Here is a tiny trained network, its code and every weight. The questions are about switching its units off for an input and a class, where a switched-off unit gives its printed mean instead of its output.

import numpy as np


def w(rows, s, z=0):
    codes = np.array(rows[::2]) - 128.0
    scale = np.full(codes.shape[1], s)
    scale[-1] = z or s
    return codes * scale


def norm(h):
    return h / np.sqrt((h * h).mean(-1, keepdims=True) + 1e-5)


def f(y):
    return np.maximum(y, 0)


def log_softmax(a):
    a = a - a.max(-1, keepdims=True)
    return a - np.log(np.exp(a).sum(-1, keepdims=True))


def net(x, mask):
    res = np.array(x, float).reshape(1, 8) / 4 @ E
    u = 0
    for l in range(4):
        y = f(norm(res) @ A[l][:, :-1].T + A[l][:, -1])
        res = res + np.where(mask[u : u + 3], y, B[l][:, -1]) @ B[l][:, :-1]
        u += 3
    return log_softmax(norm(res)[-1] @ U[:, :-1].T + U[:, -1])


A, B = {}, {}
E = w([
[138,142,124,85,157,135,125,106,155],'x0',
[140,131,132,126,144,137,143,136,117],'x1',
[127,127,128,120,136,128,128,128,132],'x2',
[192,39,242,136,110,136,192,1,149],'x3',
[132,122,119,118,128,144,117,119,143],'x4',
[137,142,138,120,123,132,134,121,138],'x5',
[125,116,120,112,133,131,127,133,140],'x6',
[200,133,93,233,253,90,205,150,200],'x7',
],0.0071)
A[0] = w([
[178,2,224,125,144,99,115,47,115,165],'0.n0',
[158,113,81,250,199,96,163,143,249,133],'0.n1',
[83,129,85,65,86,89,165,81,36,254],'0.n2',
],0.0051,0.0047)
B[0] = w([
[187,6,70,169,68,141,195,29,2,253],'0.n0',
[93,171,121,156,144,76,90,91,235,248],'0.n1',
[223,175,140,78,116,179,152,93,58,219],'0.n2',
],0.0079,0.0074)
A[1] = w([
[203,120,134,67,80,244,132,142,36,253],'1.n0',
[90,8,197,202,196,47,255,38,133,16],'1.n1',
[141,160,100,211,201,112,38,159,195,32],'1.n2',
],0.0048,0.0023)
B[1] = w([
[74,187,160,149,145,104,94,131,88,255],'1.n0',
[53,160,54,131,101,208,149,79,255,219],'1.n1',
[164,67,112,140,145,101,130,229,128,184],'1.n2',
],0.0094,0.008)
A[2] = w([
[161,169,132,161,207,110,81,253,196,123],'2.n0',
[165,24,191,51,63,184,144,56,32,2],'2.n1',
[14,237,145,40,160,161,50,185,61,50],'2.n2',
],0.0076,0.0031)
B[2] = w([
[104,116,172,64,105,109,98,155,87,231],'2.n0',
[170,108,187,71,133,127,117,250,111,254],'2.n1',
[89,178,101,238,170,161,135,80,113,240],'2.n2',
],0.014,0.0083)
A[3] = w([
[223,146,137,75,147,107,72,88,63,4],'3.n0',
[117,239,163,143,148,75,81,254,96,116],'3.n1',
[159,66,55,180,121,105,207,16,195,47],'3.n2',
],0.0095,0.0027)
B[3] = w([
[155,126,180,143,104,105,149,171,136,159],'3.n0',
[126,85,98,78,140,122,133,86,200,245],'3.n1',
[198,127,80,252,48,69,209,161,188,211],'3.n2',
],0.013,0.012)
U = w([
[38,212,82,166,208,202,59,88,83,189],'0',
[63,84,56,51,188,43,60,212,255,104],'1',
[212,72,209,86,81,201,158,213,47,150],'2',
[215,95,40,231,65,76,216,184,217,6],'3',
],0.011,0.0016)

Each question gives the input, the list of numbers given to net, and the class t.
The units are the neurons (one row each of A and B). Each row of codes is followed by its name. A weight is (code - 128) times the scale printed after its matrix; where a second scale follows, it is the last column's (A, B and U).
mask holds one flag per neuron, layer by layer. A switched-off neuron (its flag False) gives its mean, the last column of its row in B, instead of its output. The means were averaged over made-up inputs and are rounded, as every weight is.
A unit's drop is (log p(t) with every unit on - log p(t) with that unit switched off) / (log p(t) with every unit on - log p(t) with every unit switched off).
unit that matters most: the unit with the biggest drop
k most important neurons: the k neurons with the biggest drops, biggest first
drop when u is switched off: that unit's drop, to one decimal
input [8,0,-8,-8,-8,5,-4,-5], class 0: unit that matters most	2.n2
input [0,-7,6,0,-2,-2,-8,-5], class 0: 2 most important neurons	(1.n0 0.n0)
input [0,4,8,-4,-1,-4,-6,0], class 0: 2 most important neurons	(0.n1 2.n2)
input [-6,8,-7,-2,-4,-1,0,7], class 1: 2 most important neurons	(0.n0 2.n0)
input [-1,8,1,3,-7,8,5,0], class 2: 2 most important neurons	(0.n1 2.n1)
input [4,1,1,0,-1,6,8,-2], class 0: 3 most important neurons	(0.n0 1.n0 2.n2)
input [-2,6,-3,-1,4,6,4,7], class 1: 2 most important neurons	(0.n0 2.n0)
input [5,2,-6,7,0,0,3,0], class 2: 2 most important neurons	(2.n1 0.n1)
input [-8,-4,0,-1,5,-3,3,-8], class 0: 3 most important neurons	(0.n0 2.n2 1.n0)
input [-4,7,5,-1,-3,-7,-3,-1], class 0: drop when 0.n0 is switched off	0.2
input [3,-1,6,0,6,1,-8,5], class 1: drop when 0.n0 is switched off	1.1
input [-6,2,-8,6,-2,-8,-8,-2], class 2: drop when 2.n1 is switched off	0.2
input [1,5,5,1,3,3,3,-2], class 2: drop when 0.n2 is switched off	0.0
input [6,8,3,4,8,-8,-6,-1], class 2: most important neuron	(2.n1)
input [-2,1,-3,-1,-4,-6,6,8], class 1: 2 most important neurons	(0.n0 2.n0)
